Below are the code and all the weights of a small trained network. Each question names an input and a class and asks about switching units off, where a switched-off unit gives its printed mean instead of its output.

import numpy as np


def w(rows, s, z=0):
    codes = np.array(rows[::2]) - 128.0
    scale = np.full(codes.shape[1], s)
    scale[-1] = z or s
    return codes * scale


def f(y):
    return np.maximum(y, 0)


def log_softmax(a):
    a = a - a.max(-1, keepdims=True)
    return a - np.log(np.exp(a).sum(-1, keepdims=True))


def net(x, mask):
    res = np.array(x, float).reshape(1, 8) / 4 @ E
    y = f(res @ A[0][:, :-1].T + A[0][:, -1])
    res = res + np.where(mask, y, B[0][:, -1]) @ B[0][:, :-1]
    return log_softmax(res[-1] @ U[:, :-1].T + U[:, -1])


A, B = {}, {}
E = w([
[97,141,199,237,201],'x0',
[45,111,165,59,78],'x1',
[110,71,176,134,106],'x2',
[206,95,198,35,44],'x3',
[18,214,81,84,183],'x4',
[107,67,92,218,106],'x5',
[190,129,233,156,43],'x6',
[1,54,114,85,220],'x7',
],0.0064)
A[0] = w([
[173,162,162,129,28,186],'neuron 0',
[126,59,87,166,142,188],'neuron 1',
[71,191,100,59,100,177],'neuron 2',
[131,54,117,216,102,236],'neuron 3',
[189,58,187,91,143,99],'neuron 4',
[87,227,36,178,138,96],'neuron 5',
[8,195,201,102,70,186],'neuron 6',
[209,93,167,62,150,188],'neuron 7',
[78,212,2,176,217,163],'neuron 8',
[55,71,133,143,163,254],'neuron 9',
],0.0079,0.0043)
B[0] = w([
[197,183,110,57,229,215],'neuron 0',
[87,71,178,130,157,177],'neuron 1',
[89,154,106,96,210,183],'neuron 2',
[157,86,194,136,201,203],'neuron 3',
[133,173,69,93,144,178],'neuron 4',
[67,190,60,180,194,195],'neuron 5',
[69,119,200,63,171,193],'neuron 6',
[94,154,69,136,202,199],'neuron 7',
[1,153,141,214,156,254],'neuron 8',
[17,68,145,181,159,217],'neuron 9',
],0.0085,0.01)
U = w([
[229,168,241,172,201,60],'0',
[132,153,103,167,21,5],'1',
[68,254,90,211,227,174],'2',
[201,233,23,55,214,143],'3',
[97,20,186,104,190,244],'4',
],0.0069,0.0031)

Each question gives the input, the list of numbers given to net, and the class t.
The units are the neurons (one row each of A and B). Each row of codes is followed by its name. A weight is (code - 128) times the scale printed after its matrix; where a second scale follows, it is the last column's (A, B and U).
mask holds one flag per neuron, in row order. A switched-off neuron (its flag False) gives its mean, the last column of its row in B, instead of its output. The means were averaged over made-up inputs and are rounded, as every weight is.
A unit's drop is (log p(t) with every unit on - log p(t) with that unit switched off) / (log p(t) with every unit on - log p(t) with every unit switched off).
The circuit of an input: a set's keep is (log p(t) with only the set's units on - log p(t) with every unit switched off) / (log p(t) with every unit on - log p(t) with every unit switched off). Starting from all 10 units, units are removed one at a time, each time the one whose removal leaves the highest keep (on an exact tie, the one counted first), for as long as the keep stays at least 0.8.
circuit, biggest first: the units of the circuit, biggest drop first
unit that matters most: the unit with the biggest drop
top k neurons: the k neurons with the biggest drops, biggest first
drop when u is switched off: that unit's drop, to one decimal
input [-4,6,-6,-3,1,5,5,-8], class 3: circuit, biggest first	(neuron 0; neuron 8)
input [2,-7,-3,5,-3,-1,8,-6], class 3: circuit, biggest first	(neuron 0; neuron 4)
input [0,5,-3,0,4,-2,8,0], class 4: circuit, biggest first	(neuron 6)
input [-2,7,5,-2,6,4,4,-3], class 4: circuit, biggest first	(neuron 6; neuron 8)
input [-4,3,-4,-4,-4,0,2,-8], class 3: circuit, biggest first	(neuron 0; neuron 8)
input [2,8,-6,-6,-5,-6,2,-7], class 3: circuit, biggest first	(neuron 8; neuron 0)
input [8,2,0,4,-6,-3,-2,-1], class 0: circuit, biggest first	(neuron 8; neuron 9)
input [-2,-5,4,4,-7,8,-1,-4], class 0: circuit, biggest first	(neuron 3; neuron 0)
input [-1,2,-3,7,-7,6,4,-2], class 3: top 2 neurons	(neuron 0; neuron 4)
input [0,-2,7,-8,0,-1,2,4], class 4: top 2 neurons	(neuron 7; neuron 1)
input [-2,-3,8,7,1,3,8,-1], class 3: top 2 neurons	(neuron 0; neuron 4)
input [8,-3,-1,-1,-6,-6,-3,-6], class 3: top 2 neurons	(neuron 8; neuron 9)
input [5,0,5,2,6,-4,-1,1], class 4: drop when neuron 6 is switched off	0.3
input [0,-4,-6,3,-5,6,3,1], class 0: unit that matters most	neuron 3
input [4,-8,2,7,-7,-3,-5,0], class 3: drop when neuron 4 is switched off	0.3
input [-2,1,-3,2,-1,0,-5,5], class 4: drop when neuron 7 is switched off	0.2
input [5,-6,-8,6,-3,4,6,3], class 0: drop when neuron 3 is switched off	0.2
